Below are the code and all the weights of a small trained network. Each question names an input and a class and asks about switching units off, where a switched-off unit gives its printed mean instead of its output.

import numpy as np


def w(rows, s, z=0):
    codes = np.array(rows[::2]) - 128.0
    scale = np.full(codes.shape[1], s)
    scale[-1] = z or s
    return codes * scale


def f(y):
    return np.maximum(y, 0)


def log_softmax(a):
    a = a - a.max(-1, keepdims=True)
    return a - np.log(np.exp(a).sum(-1, keepdims=True))


def net(x, mask):
    res = np.array(x, float).reshape(1, 8) / 4 @ E
    y = f(res @ A[0][:, :-1].T + A[0][:, -1])
    res = res + np.where(mask, y, B[0][:, -1]) @ B[0][:, :-1]
    return log_softmax(res[-1] @ U[:, :-1].T + U[:, -1])


A, B = {}, {}
E = w([
[115,75,81,83,76,108,110,135,62,252,101,36],'x0',
[200,68,231,140,91,119,100,191,184,148,108,136],'x1',
[93,156,98,51,67,49,120,185,167,52,156,90],'x2',
[146,121,119,241,91,64,141,95,147,84,96,65],'x3',
[109,113,116,151,136,119,123,140,139,143,134,145],'x4',
[118,119,120,139,130,125,136,133,141,147,135,137],'x5',
[132,133,129,132,126,124,129,136,118,125,127,130],'x6',
[115,1,190,111,160,117,182,110,84,56,205,111],'x7',
],0.0099)
A[0] = w([
[173,43,163,69,177,83,168,102,58,77,181,105,29],'N1',
[3,193,53,126,211,119,132,11,57,105,155,91,75],'N2',
[128,129,114,33,162,169,92,203,50,139,127,208,13],'N3',
[195,75,137,197,180,217,153,37,101,202,95,142,38],'N4',
[124,98,119,106,105,123,124,141,82,188,111,72,244],'N5',
[105,132,180,192,177,147,109,74,55,175,121,149,21],'N6',
[174,223,88,120,122,125,84,170,140,169,81,150,27],'N7',
[30,68,164,153,146,143,118,144,116,106,148,112,34],'N8',
[31,132,118,80,78,56,138,199,162,89,164,85,59],'N9',
[162,69,232,125,102,122,76,173,193,159,93,124,29],'N10',
[173,123,98,254,108,39,137,72,121,77,71,36,48],'N11',
],0.0084,0.011)
B[0] = w([
[49,188,62,198,44,229,181,110,218,201,107,79,199],'N1',
[194,92,173,195,138,70,240,217,86,166,94,100,249],'N2',
[134,101,168,54,175,71,174,69,167,161,219,92,174],'N3',
[139,217,29,29,45,47,68,98,113,72,112,122,207],'N4',
[145,141,192,223,219,114,150,87,182,1,128,213,254],'N5',
[114,194,75,48,70,93,54,158,147,75,124,77,162],'N6',
[51,99,121,223,25,179,214,40,162,166,150,73,183],'N7',
[71,227,124,190,49,175,115,119,190,174,89,98,148],'N8',
[149,177,31,60,101,102,10,125,107,104,53,156,186],'N9',
[158,125,169,106,101,97,231,219,69,147,64,89,172],'N10',
[112,105,176,7,193,169,146,103,156,208,241,141,214],'N11',
],0.0077,0.013)
U = w([
[43,136,116,152,38,161,141,96,165,190,104,51,47],'0',
[142,147,70,38,63,61,99,134,117,115,110,90,65],'1',
[184,111,159,108,94,75,175,226,88,180,95,61,54],'2',
[83,112,170,10,173,111,128,108,143,218,182,101,103],'3',
[119,137,137,126,132,132,119,129,134,119,114,120,251],'4',
[120,132,142,124,127,120,127,123,132,115,117,131,233],'5',
[115,125,137,133,129,120,120,130,136,105,119,130,227],'6',
[118,167,157,152,164,107,146,115,185,49,121,181,54],'7',
],0.011,0.015)

Each question gives the input, the list of numbers given to net, and the class t.
The units are the neurons (one row each of A and B). Each row of codes is followed by its name. A weight is (code - 128) times the scale printed after its matrix; where a second scale follows, it is the last column's (A, B and U).
mask holds one flag per neuron, in row order. A switched-off neuron (its flag False) gives its mean, the last column of its row in B, instead of its output. The means were averaged over made-up inputs and are rounded, as every weight is.
A unit's drop is (log p(t) with every unit on - log p(t) with that unit switched off) / (log p(t) with every unit on - log p(t) with every unit switched off).
The circuit of an input: a set's keep is (log p(t) with only the set's units on - log p(t) with every unit switched off) / (log p(t) with every unit on - log p(t) with every unit switched off). Starting from all 11 units, units are removed one at a time, each time the one whose removal leaves the highest keep (on an exact tie, the one counted first), for as long as the keep stays at least 0.8.
circuit, biggest first: the units of the circuit, biggest drop first
top k neurons: the k neurons with the biggest drops, biggest first
drop when u is switched off: that unit's drop, to one decimal
input [-4,7,8,4,2,-6,4,-5], class 1: circuit, biggest first	(N9)
input [7,-2,-2,-6,-7,-4,-2,3], class 4: top 2 neurons	(N5, N11)
input [-4,6,8,0,-5,5,4,-7], class 1: top 4 neurons	(N9, N1, N5, N2)
input [5,8,8,4,-6,-8,6,7], class 1: top 2 neurons	(N9, N2)
input [-6,-7,3,7,-3,1,3,-3], class 2: circuit, biggest first	(N2, N5)
input [7,-3,3,-4,2,8,8,8], class 0: top 2 neurons	(N1, N8)
input [-2,-6,-3,-7,-4,-6,7,-6], class 3: top 3 neurons	(N3, N1, N5)
input [-8,2,-6,-2,1,8,8,8], class 0: circuit, biggest first	(N1, N5)
input [-7,8,1,2,-7,-4,-4,-5], class 2: top 2 neurons	(N10, N5)
input [5,7,-8,8,7,4,5,8], class 0: top 3 neurons	(N1, N8, N9)
input [6,6,5,-6,0,1,-8,-6], class 5: top 2 neurons	(N5, N2)
input [0,3,8,-1,0,3,0,6], class 1: top 2 neurons	(N9, N7)
input [-2,5,-2,-8,4,-7,5,-6], class 3: top 2 neurons	(N3, N1)
input [-5,-4,8,-8,-3,6,-4,-8], class 0: top 2 neurons	(N7, N4)
input [-3,0,-4,7,-1,7,5,-6], class 3: top 3 neurons	(N11, N1, N5)
input [-5,-4,-2,-6,5,6,2,-2], class 3: circuit, biggest first	(N5)
input [-5,1,-6,-4,0,-6,-3,-4], class 1: circuit, biggest first	(N5, N4)
input [-7,-2,2,0,-5,-2,-8,8], class 0: drop when N7 is switched off	0.0
input [-7,1,-1,-4,-7,2,7,0], class 4: drop when N9 is switched off	-0.1
input [0,-7,-3,7,-2,1,-3,-6], class 2: drop when N1 is switched off	0.2
input [4,6,4,6,7,5,0,3], class 4: circuit, biggest first	(N2)
